Where the symbols take the units:
at | ri ga ro da zo tu
Z326 | - Z354 Z15 Z463 Z567 Z360
Z721 | - Z415 Z285 Z295 - Z489
Z431 | - Z407 Z452 Z106 - Z530
Z597 | - Z977 Z335 Z801 Z515 -
Z578 | - Z434 Z875 Z324 - Z408
Z421 | - Z661 Z141 Z461 Z78 Z105
Z141 | - Z626 Z73 Z208 Z230 Z841
Z875 | - Z236 Z639 Z657 - Z573
Z942 | Z772 Z873 Z418 - Z864 Z177
Z895 | - Z245 Z165 - Z122 Z858
Z186 | - Z82 Z48 Z399 - -
Z935 | Z78 - Z280 Z228 Z642 Z707
Z132 | Z478 - Z212 - Z931 Z23
Z531 | Z354 - Z132 - Z394 Z418
Z679 | Z597 Z837 Z885 Z245 Z493 Z122
Z687 | Z469 Z496 Z97 - Z837 Z245
Z738 | - Z229 Z431 Z567 - Z48
Z670 | Z337 - Z857 Z212 Z450 Z117
Z335 | - Z105 Z399 Z151 Z47 -
Z198 | - Z539 Z871 Z977 - Z515
Z324 | Z431 Z524 Z657 Z574 Z578 Z262
Z858 | - Z895 Z411 - Z469 Z149
Z801 | - Z469 Z151 Z149 Z597 -
Z434 | - - Z236 Z524 - Z578
Z554 | - Z639 Z810 Z493 - Z539
Z376 | Z151 Z97 Z177 - Z885 Z165
Z452 | - Z406 Z198 Z307 - Z787
Z520 | Z229 - Z524 Z394 Z678 Z963
Z516 | - Z15 Z206 Z283 Z511 -
Z787 | - Z452 Z515 Z199 - -
Z308 | Z199 Z117 Z679 Z319 Z158 Z959
Z360 | - Z326 Z516 Z111 Z437 -
Z530 | - Z431 Z787 Z511 - -
Z678 | - - Z434 Z520 - Z285
Z151 | - Z771 Z970 Z549 Z335 -
Z549 | - Z411 Z84 - Z151 -
Z810 | - Z147 Z489 Z661 - Z78
Z177 | Z970 Z942 Z619 - Z459 Z526
Z149 | - Z858 Z549 - Z801 -
Z841 | - Z141 Z567 Z772 Z82 Z399
Z496 | Z122 - Z166 - Z857 Z687
Z788 | - Z475 Z149 - Z206 -
Z418 | Z326 Z531 Z23 - Z584 Z619
Z567 | - Z73 Z106 Z326 Z738 Z437
Z963 | Z738 Z520 Z324 Z584 Z285 Z189
Z539 | - Z554 Z78 Z964 - Z198
Z236 | - - Z793 Z450 - Z875
Z245 | Z801 Z687 Z376 - Z679 Z895
Z162 | - Z959 Z469 Z475 Z307 Z206
Z922 | Z141 - Z394 Z873 Z280 Z864
Z493 | Z515 Z51 Z661 Z679 Z554 Z964
Z111 | - Z463 Z283 - Z360 -
Z438 | - Z996 Z475 - Z15 Z283
Z619 | Z360 Z418 Z341 - Z227 Z60
Z573 | - Z875 Z554 Z158 - Z406
Z837 | Z977 Z857 Z65 Z687 Z51 Z679
Z206 | - Z162 Z801 Z788 Z199 -
Z964 | - Z493 Z421 Z122 Z539 Z977
Z199 | - Z307 Z597 Z206 Z787 -
Z165 | - Z376 Z526 - Z461 Z411
Z996 | - Z341 Z174 - Z478 Z438
Z313 | - Z285 Z408 Z189 - Z229
Z959 | - Z308 Z122 Z174 Z337 Z162
Z425 | - Z526 Z463 - Z772 Z84
Z566 | - Z262 Z337 Z478 Z407 Z106
Z584 | Z567 Z394 Z574 Z418 Z963 Z227
Z147 | - Z642 Z721 Z707 - Z810
Z522 | Z511 Z574 Z308 Z341 Z262 Z478
Z47 | - Z871 Z186 Z335 - -
Z106 | - Z566 Z307 Z15 Z431 Z511
Z970 | - Z772 Z360 Z84 Z399 -
Z158 | Z787 Z657 Z493 Z308 Z573 Z337
Z23 | Z15 Z132 Z279 - Z574 Z341
Z65 | Z105 Z228 Z864 Z97 Z707 Z885
Z60 | - Z619 Z996 - Z354 Z463
Z524 | Z407 - Z450 Z931 Z434 Z324
Z51 | Z198 Z57 Z707 Z837 Z639 Z493
Z707 | Z871 Z935 Z295 Z65 Z147 Z661
Z857 | Z964 - Z228 Z496 Z57 Z837
Z279 | Z162 Z212 Z687 - Z117 Z319
Z793 | - - Z642 Z57 - Z639
Z122 | - Z679 Z461 Z895 Z964 Z469
Z574 | Z106 Z931 Z117 Z23 Z324 Z522
Z461 | - Z885 Z208 Z165 Z421 Z771
Z511 | - Z106 Z199 Z516 Z530 -
Z354 | - Z227 Z478 Z60 Z73 Z326
Z411 | - Z165 Z425 - Z771 Z549
Z407 | - Z408 Z406 Z566 - Z431
Z230 | - Z489 Z229 Z141 - Z82
Z437 | - Z567 Z511 Z360 Z48 -
Z469 | - Z122 Z771 Z858 Z977 Z801
Z212 | Z959 - Z496 - Z670 Z279
Z341 | Z516 Z23 Z319 - Z522 Z996
Z73 | - Z189 Z566 Z354 Z229 Z567
Z459 | Z399 Z864 Z227 Z177 Z626 Z208
Z489 | - Z721 Z313 Z626 - Z230
Z208 | - Z459 Z354 Z526 Z141 Z772
Z227 | Z437 Z584 Z522 Z619 Z189 Z354
Z280 | Z230 - Z520 Z922 Z415 Z295
Z319 | Z206 Z279 Z245 - Z308 Z174
Z478 | - Z522 Z959 Z996 Z566 Z15
Z642 | - - Z415 Z935 - Z147
Z873 | Z208 - Z531 - Z922 Z942
Z337 | - Z158 Z964 Z959 Z406 Z307
Z78 | - Z810 Z230 Z421 - Z871
Z15 | - Z478 Z162 Z438 Z106 Z516
Z117 | Z307 Z670 Z837 Z279 Z657 Z308
Z931 | Z566 - Z670 Z132 Z524 Z574
Z475 | - Z174 Z858 - Z162 Z788
Z515 | - Z198 Z47 Z597 - -
Z463 | - Z60 Z438 - Z326 Z111
Z526 | - Z177 Z60 - Z208 Z425
Z84 | - Z425 Z111 - Z970 -
Z864 | Z841 Z922 Z584 Z942 Z295 Z459
Z229 | - Z313 Z407 Z73 - Z738
Z307 | - Z337 Z977 Z162 Z452 Z199
Z661 | Z47 Z707 Z626 Z885 Z810 Z421
Z450 | Z406 - Z57 Z670 Z236 Z657
Z228 | Z421 - Z922 Z166 Z935 Z65
Z57 | Z539 - Z935 Z857 Z793 Z51
Z871 | - Z78 Z82 Z105 - Z47
Z394 | Z73 - Z931 Z531 Z520 Z584
Z626 | Z186 Z295 Z189 Z459 Z489 Z141
Z771 | - Z461 Z772 Z411 Z105 Z151
Z295 | Z82 Z280 Z963 Z864 Z721 Z626
Z408 | - Z578 Z573 Z262 - Z407
Z977 | - Z964 Z105 Z469 Z198 Z597
Z415 | - - Z678 Z280 - Z721
Z885 | Z335 Z65 Z459 Z376 Z661 Z461
Z399 | - Z841 Z437 Z970 Z186 -
Z657 | Z452 Z450 Z51 Z117 Z875 Z158
Z285 | - Z678 Z578 Z963 - Z313
Z105 | - Z421 Z841 Z771 Z871 Z335
Z406 | - Z573 Z539 Z337 - Z452
Z189 | Z48 Z963 Z262 Z227 Z313 Z73
Z174 | - Z319 Z895 - Z959 Z475
Z639 | - Z793 Z147 Z51 - Z554
Z166 | Z461 - Z873 - Z228 Z97
Z97 | Z771 Z166 Z942 - Z65 Z376
Z283 | - Z438 Z788 - Z516 -
Z82 | - Z230 Z738 Z841 - Z186
Z48 | - Z738 Z530 Z437 - -
Z262 | Z530 Z324 Z158 Z522 Z408 Z566
Z772 | - Z208 Z326 Z425 Z841 Z970

The rows follow the links: the fewer symbols apart two units are, the more alike their rows tend to be.

Each row is also shifted at random along 2 hidden directions that mean nothing.

Name the unit of each row.
(-5, -19, 0, 20, 14, -6, 19, 28, 18, 18, -9, 7, -8, 7, 12, -4, 1, -21, 10, -23, 12, -4, -8, 2, 6, -7, 6, 9, -1, 5, 11, 4, 5, 17, -5, 1, 20, -14, 3, 1, -2, -17) | Z335
(-2, 1, -27, 11, 20, 2, -3, 11, 1, 15, -21, 9, -1, -1, 4, -27, 28, 0, -21, 3, -22, 7, -4, -4, 9, -2, -26, 10, -15, 4, -2, 4, 1, -6, 9, -25, -14, 13, 20, -6, -17, 16) | Z566
(12, 20, -7, -10, -16, -1, -1, -8, -5, -12, 5, -14, 2, -2, -14, -2, -5, 6, -5, -4, 2, -2, -5, 13, -3, 11, -15, 26, -25, -8, -27, -9, 8, 5, 8, -14, 1, 7, 3, -22, -14, 24) | Z319
(-8, -39, -1, 26, 19, -8, 7, 18, 11, 2, -23, -14, -1, 13, 32, -20, 4, -9, -10, 0, -23, 4, 1, 2, 6, 15, -18, -10, -1, 10, 0, 7, -12, 7, 2, 8, -9, 12, 8, 27, -3, -8) | Z567
(-1, -12, -8, 6, 9, -12, 20, 15, 13, 16, -8, 13, -6, -1, 3, -4, 6, -27, 10, -23, 4, 1, 3, 2, -6, -16, 6, 8, -2, 9, 9, 1, 2, 19, -10, 2, 21, -16, 4, -3, 10, -19) | Z105
(-47, -4, 3, -26, 2, -19, 26, -13, 8, 8, 17, -11, 1, -5, 10, 1, -11, -43, 16, 29, 32, -8, 24, 3, -7, 1, 13, -46, -11, -16, -9, -19, -9, -43, 5, 50, -18, 12, -38, 44, 12, -14) | Z964
(-5, 29, -8, -15, -8, 5, -13, -9, -19, 17, 12, 28, 10, -11, -19, 25, 4, 10, 8, -6, 10, 4, -4, -19, 0, -22, 31, 2, 9, -3, 18, 5, 9, -14, -7, -15, 7, -22, 4, -8, 5, 0) | Z57
(-39, 18, 1, 1, 4, 4, -9, -15, -12, 23, 8, 1, 6, -6, -2, 10, -8, -1, -1, 19, 12, 4, -7, -10, 8, -10, 10, -14, 8, -16, 14, 4, -5, -27, -5, 1, -33, -7, -3, 22, 2, 2) | Z236
(-10, 8, 0, -1, 2, 4, -2, 3, -11, 18, -3, 26, 5, -6, -15, 14, 12, -2, 5, -7, 8, 1, -12, -13, 8, -30, 19, 1, 11, -6, 16, 14, -11, 4, -19, -14, 5, -31, 4, -3, 7, 0) | Z642
(9, 12, 22, 4, -11, 3, -15, -13, -10, -28, 13, -20, -1, 7, -5, 2, -21, 24, -3, 9, 0, 2, -6, 12, 6, 27, -5, 1, 1, -6, -6, 2, 8, -10, 8, -9, -21, 17, 6, -7, -7, 10) | Z132
(20, 24, -8, 5, -10, 14, -38, -18, -20, -7, 19, 8, 9, -6, -14, 12, -12, 39, -2, 20, -6, 8, -3, -14, -3, 6, 7, -10, 11, 7, 13, 6, 13, -24, 12, -9, -14, 9, 7, -15, -1, 7) | Z931
(14, 34, -18, -23, -25, 1, -15, -27, -15, 6, 29, 28, 11, -22, -28, 28, -12, 18, 15, 13, 19, -2, 13, -18, -18, -21, 30, -1, 6, 0, 0, -9, 14, -25, 2, 11, 11, -6, -25, -20, 15, 3) | Z837
(5, 13, 0, -12, -7, -6, 8, -5, 9, -19, 11, -26, -7, 4, 1, 0, -14, -10, -1, 6, 8, -5, -1, 10, -4, 17, -12, 11, -15, -11, -29, -14, 13, -11, 15, 6, -2, 15, -6, -7, -8, 7) | Z174
(5, -26, 2, 12, 9, -7, 9, 8, 10, 9, 8, 6, 0, 6, 19, -7, -9, -4, 16, -1, -6, -1, 16, -9, -3, 3, 18, -31, 19, 16, 27, 2, 3, -6, 3, 30, 16, 7, -16, 20, 17, -35) | Z399
(-28, -1, 43, -20, -16, -12, -4, -29, -12, -14, 30, -19, 7, -3, 1, 23, -29, -2, 17, 11, 27, -7, 4, 3, 2, 10, 22, -34, 18, -8, 2, 0, -14, -12, -8, 32, -2, -4, -27, 20, 19, -14) | Z228
(19, -30, 15, 18, 4, -3, 12, 20, 10, -4, -10, -17, -12, 15, 15, -10, 2, -5, 2, -26, -7, 3, -7, 8, -2, 14, -4, 17, 9, 10, 2, 3, 1, 33, -4, -2, 25, 0, 9, -1, 2, -12) | Z970
(3, -20, 0, 3, 5, 4, -13, -14, -5, -3, -18, 2, 2, -7, 6, -8, 13, 16, -8, 20, -26, 2, 15, -3, 4, -3, -6, -23, 14, 9, 3, 1, -22, -4, -4, 2, -18, 12, 7, 17, 5, 1) | Z189
(8, -16, 0, -8, -8, -7, 29, 1, 13, -2, 9, -3, -6, -3, 8, 8, -5, -23, 12, -8, 17, -5, 10, 9, -15, 6, 8, -3, -7, -1, -1, -17, -2, 9, 1, 31, 25, 2, -16, 6, 11, -20) | Z771
(15, -8, 19, -3, -16, 11, -12, -14, -6, -34, -2, -16, 7, 6, -7, -1, -8, 18, -2, -4, -4, 0, -1, 12, 5, 17, -13, 11, 1, 3, -14, 4, -8, 16, 1, -6, -5, 5, 11, -17, -7, 17) | Z418
(43, -17, -12, 6, -2, 10, -2, 5, -3, -13, -20, 3, 1, -2, 6, -21, 12, 28, -9, -3, -30, 1, 2, 0, 0, 4, -20, 18, -4, 22, -10, 5, 1, 19, 7, -10, 13, 6, 18, -26, -4, 10) | Z354
(-4, -2, 15, -7, -4, -13, 15, -1, 15, -12, 21, -30, -8, 9, 10, 4, -27, -16, 14, -3, 28, -4, 7, 7, -15, 26, 8, -12, -10, -8, -4, -15, 22, -12, 12, 27, 14, 14, -23, 0, 5, -10) | Z149
(9, -10, 20, -6, -15, 7, -25, -27, -20, -18, 21, 5, 11, -7, -7, 22, -14, 32, 8, 11, 4, 1, 11, -13, 4, -6, 28, -17, 36, 13, 14, 5, -5, 0, -9, 18, 0, 2, -16, -1, 18, -8) | Z922
(-1, -28, 41, -10, -18, -6, 15, -11, 3, -40, 1, -36, 1, 7, -1, 4, -13, -7, -7, -5, 7, -7, 9, 29, -1, 21, -11, 0, -1, -4, -28, -5, -22, 26, -8, 19, 6, 7, 2, 5, -3, 1) | Z177
(41, 26, -27, -15, -18, 3, 0, -13, -1, -2, 21, 19, 6, -13, -12, 10, -13, 10, 13, 2, 11, -2, 14, -9, -29, -5, 15, 6, -7, 14, -2, -24, 24, -2, 12, 4, 30, 6, -14, -36, 6, 2) | Z895
(-23, -10, -6, -9, 6, -11, 15, 7, 4, 20, 1, 18, 0, -14, 4, 3, 14, -16, 8, 9, 7, -5, 15, -8, -1, -20, 15, -16, 6, 0, 7, -3, -8, -3, -11, 15, -2, -11, -13, 26, 13, -14) | Z78
(5, -6, 18, 13, 4, -13, 10, 5, 12, -20, 3, -44, -9, 21, 16, -14, -17, -5, 2, 3, -3, -3, -11, 14, 0, 38, -20, 1, -9, -4, -11, -5, 13, -1, 22, 7, -9, 16, 1, 5, -8, -2) | Z283
(-26, 14, -25, 2, 9, 3, -1, 2, -6, 27, -14, 18, 6, -9, -3, -9, 23, -14, -12, 5, -4, 4, -10, -3, 5, -13, -10, 0, -10, -7, 2, 1, -3, -10, -3, -17, -19, -7, 3, 5, -13, 15) | Z573
(-9, -27, 37, -4, -8, -20, 35, 12, 22, -31, 4, -47, -6, 24, 16, -5, -13, -36, -3, -27, 13, -4, -6, 36, -3, 27, -18, 10, -19, -17, -38, -8, -8, 36, -1, 11, 14, -1, 2, 8, -5, -7) | Z411
(13, 13, -21, -7, -9, -7, 18, -1, 10, 12, 19, 6, -4, -8, -4, 4, -13, -20, 13, 1, 18, -1, 13, -3, -20, -5, 11, 7, -12, 4, 1, -13, 25, -15, 19, 13, 23, 8, -19, -17, 8, -12) | Z469
(-1, -5, 38, -3, -18, -3, -17, -20, -5, -32, 25, -33, 5, 8, 3, 8, -32, 27, 8, 19, 4, 2, 3, 5, 9, 34, 5, -25, 19, -4, -4, -3, -5, -8, 4, 25, -14, 17, -12, 17, 7, -6) | Z531
(-16, 0, 5, 8, 9, 12, -16, 3, -9, 6, -8, 9, 2, 1, -2, 5, 6, 20, -4, 9, -15, 3, -3, -9, 15, -7, -5, -8, 16, 4, 21, 22, -19, -2, -13, -9, -11, -5, 16, 15, -2, -2) | Z678
(-4, -23, -10, 30, 29, 1, 10, 34, 5, 17, -38, 7, 0, 9, 10, -14, 27, -8, -11, -14, -19, 3, -11, 0, 10, -11, -17, 14, -5, 7, 5, 15, -11, 21, -15, -19, -8, -1, 22, 7, -7, 0) | Z738
(-19, -12, 6, 6, 13, -10, 14, 8, 9, 19, 10, 15, 1, 0, 13, 2, 2, -22, 8, 3, 16, -7, 12, -13, -1, -9, 23, -21, 8, 5, 22, 0, 8, -12, -6, 20, 5, -5, -12, 23, 15, -27) | Z47
(-16, 13, -22, 12, 13, -10, 6, 13, 16, 22, 4, -8, -9, 12, 7, -9, -3, -13, 9, 5, 8, 3, -2, -5, -6, 8, -1, -10, -7, -7, 13, -3, 19, -26, 13, 3, -5, 15, -9, 9, -2, -13) | Z199
(-12, -23, 2, 4, 8, 7, 0, 1, -7, 13, -19, 18, 1, 1, 7, 3, 21, -6, -6, 2, -10, 7, 3, -1, 8, -23, -4, -7, 8, 10, 7, 7, -26, 12, -16, -1, -7, -17, 4, 19, 6, 0) | Z489
(15, -27, 10, 15, 9, -7, 0, 0, 11, -21, -2, -22, -14, 10, 18, -15, -2, 2, -3, 11, -11, -6, 9, 4, 3, 30, -14, -14, -1, 11, -5, -10, 8, 2, 16, 14, 2, 20, -6, 4, 1, -13) | Z326
(-8, 20, 3, -28, -22, -3, 4, -16, 6, -10, 20, 0, 2, -14, -12, 8, -12, -12, 4, 9, 22, -5, 11, 1, -15, -3, 1, -1, -9, -14, -20, -16, 2, -12, 1, 13, 1, 5, -19, -10, 8, 0) | Z679
(1, -6, 17, -26, -21, -7, 11, -8, 0, -14, 5, -8, 5, -4, -12, 17, -10, -27, 3, -9, 14, -5, 9, 13, -7, -4, 2, -2, 0, -9, -18, -7, -20, 24, -14, 9, 16, -14, -2, -2, 6, 1) | Z885
(-11, -3, -14, -9, 0, 0, 4, 5, -4, 22, -13, 24, 11, -15, -9, 11, 14, -14, -2, -7, -1, 1, 8, -10, -2, -29, 6, -1, 5, 0, 12, 5, -13, 9, -26, 1, 3, -22, 0, 8, 5, -6) | Z810

Start here and follow the symbols in turn, left to right. Where do you end up?
Answers are names.
(-25, -10, 0, 9, 16, -10, 21, 14, 13, 19, -6, 2, 0, -1, 16, -3, 13, -33, 6, -7, 14, 0, 3, 0, 4, -11, 7, -13, -7, -4, 9, 6, -9, 7, -12, 20, 2, -15, -8, 24, 4, -20)
tu ro: Z186
(-32, 19, 30, -13, -13, -2, 1, -13, -6, -12, 25, -19, -3, 4, -12, 17, -24, -2, 7, 1, 25, 1, -8, 2, 0, 8, 15, -7, 1, -22, -11, 7, -7, 2, -5, 4, -11, -6, -11, 4, 2, 1)
ri da tu: Z469
(-10, 26, -16, -18, -6, 8, 2, 0, -11, 24, -3, 17, 9, -15, -26, 16, 15, -6, -4, -7, 12, 2, -12, -5, 3, -29, 5, 21, -8, -9, 1, 6, -8, -1, -16, -22, -2, -27, 2, -14, -5, 17)
tu zo ga: Z639
(48, 10, -29, 9, 5, 8, 4, 26, 1, 20, -3, 42, -8, 0, -14, 2, 11, 5, 15, -41, 0, 1, -9, -18, -15, -18, 9, 40, -5, 20, 22, 2, 35, 33, -2, -18, 56, -20, 14, -48, 5, -6)
ro da zo: Z970
(15, 20, -36, 4, 5, 16, -35, -19, -16, 29, 1, 56, 5, -22, -11, 5, 11, 29, 3, 37, -14, 7, 14, -38, -2, -33, 22, -16, 21, 19, 34, 4, 7, -41, 6, -6, -8, 8, 1, -4, 10, -8)
ro ro: Z639
(15, 2, -13, 5, 2, 5, 3, 10, 8, -14, -11, -12, -8, 2, 4, -20, 0, 4, -12, 11, -13, 0, -9, 13, 3, 24, -34, 20, -17, 1, -21, -2, 4, -3, 18, -17, -8, 23, 15, -13, -20, 15)
zo tu: Z106
(40, 13, -35, 16, 4, 2, -9, 8, 4, 3, -5, 2, -7, 1, 5, -21, 6, 18, 0, 2, -17, -7, -4, -8, -8, 10, -10, 18, -6, 14, 1, -9, 27, -9, 25, -16, 10, 21, 6, -23, -5, 2)
da tu ga: Z438
(15, -20, 14, -10, -12, 5, -11, -12, -16, -20, -6, 0, 8, -2, -14, 15, 2, 14, -5, -9, -8, 2, 0, 2, -2, -4, 1, 4, 13, 6, -8, 8, -23, 30, -16, 1, 8, -6, 9, -10, 9, 3)
da zo tu: Z459
(-28, 34, -8, 0, 6, 9, 0, 7, -6, 9, -14, 8, 8, -1, -21, 7, 10, -3, -15, -9, -3, 9, -19, 2, 15, -4, -9, 20, -16, -20, -8, 11, -7, 0, -6, -34, -20, -13, 14, -5, -18, 31)
tu ro: Z493
(15, 19, -8, -24, -25, 2, 4, -12, -1, -11, 18, -5, 0, -6, -14, 9, -12, -1, 5, -5, 21, -6, 9, 8, -10, 1, 1, 8, -6, -7, -20, -13, 8, -2, 7, 13, 15, 0, -7, -23, -4, 5)
ga ri da: Z858
(26, -11, 3, 24, 11, 1, -2, 6, 8, -7, 3, -12, -12, 9, 14, -14, -7, 13, 10, 2, -14, 3, 4, -7, -5, 20, -1, -3, 8, 22, 14, -2, 14, 1, 18, 10, 9, 20, 2, 1, 7, -22)
zo zo ro: Z530
(-18, 12, 3, -4, -1, -13, 12, 2, 13, -11, 2, -31, -4, 3, 3, -5, -11, -20, -11, 14, 11, -8, -5, 25, -4, 24, -18, -1, -26, -22, -31, -15, 9, -15, 14, 9, -21, 18, -8, 7, -12, 10)
da ga: Z319
(-15, -27, -2, -14, -1, -7, 28, 11, 8, 8, -16, 6, 5, -5, 2, 1, 17, -30, -3, -22, 10, -1, 7, 9, -6, -21, -1, 4, -9, -10, -15, -1, -16, 22, -21, 7, 12, -24, 1, 5, 3, -2)
tu zo: Z871
(-4, -40, 8, 20, 13, -9, 13, 22, 10, 2, -18, -10, -4, 16, 19, -11, 10, -20, -5, -20, -7, -1, -1, 11, 2, -2, -12, 4, 1, 6, 8, 4, -19, 24, -10, 5, 14, -13, 9, 15, 1, -14)
da ga ga: Z459
(4, 6, -10, 3, 7, -13, 19, 21, 13, 5, 11, -4, -11, 5, 3, -3, -10, -15, 10, -24, 22, 1, -14, -2, -11, 4, 1, 22, -14, -6, -6, -7, 23, 7, 10, -2, 22, -2, 0, -15, -2, -6)
zo da ro: Z151
(58, 13, -18, -7, -18, 22, -17, -7, -12, -11, -8, 20, 8, -10, -14, -6, 6, 39, -10, -10, -22, 3, 3, 1, -8, -1, -10, 25, 0, 18, -6, -1, 9, 24, 1, -22, 23, 4, 19, -47, -3, 15)
zo ga: Z584
(-14, 0, 7, -15, -9, 4, 1, -2, -12, 8, -2, 12, 7, -9, -15, 20, 11, -13, -5, -11, 9, 2, -5, -3, 6, -27, 13, 2, 4, -8, 2, 9, -20, 20, -29, -8, 8, -25, -5, 3, 6, 2)
da ro: Z864
(22, 7, -40, 23, 18, 7, -11, -1, 1, 17, 2, 19, -3, -13, 9, -20, 7, 18, 4, 22, -19, -1, 11, -24, -8, -3, 8, -8, 3, 20, 25, -8, 28, -33, 24, 4, -1, 23, -4, -8, 1, -5)
zo da zo: Z431
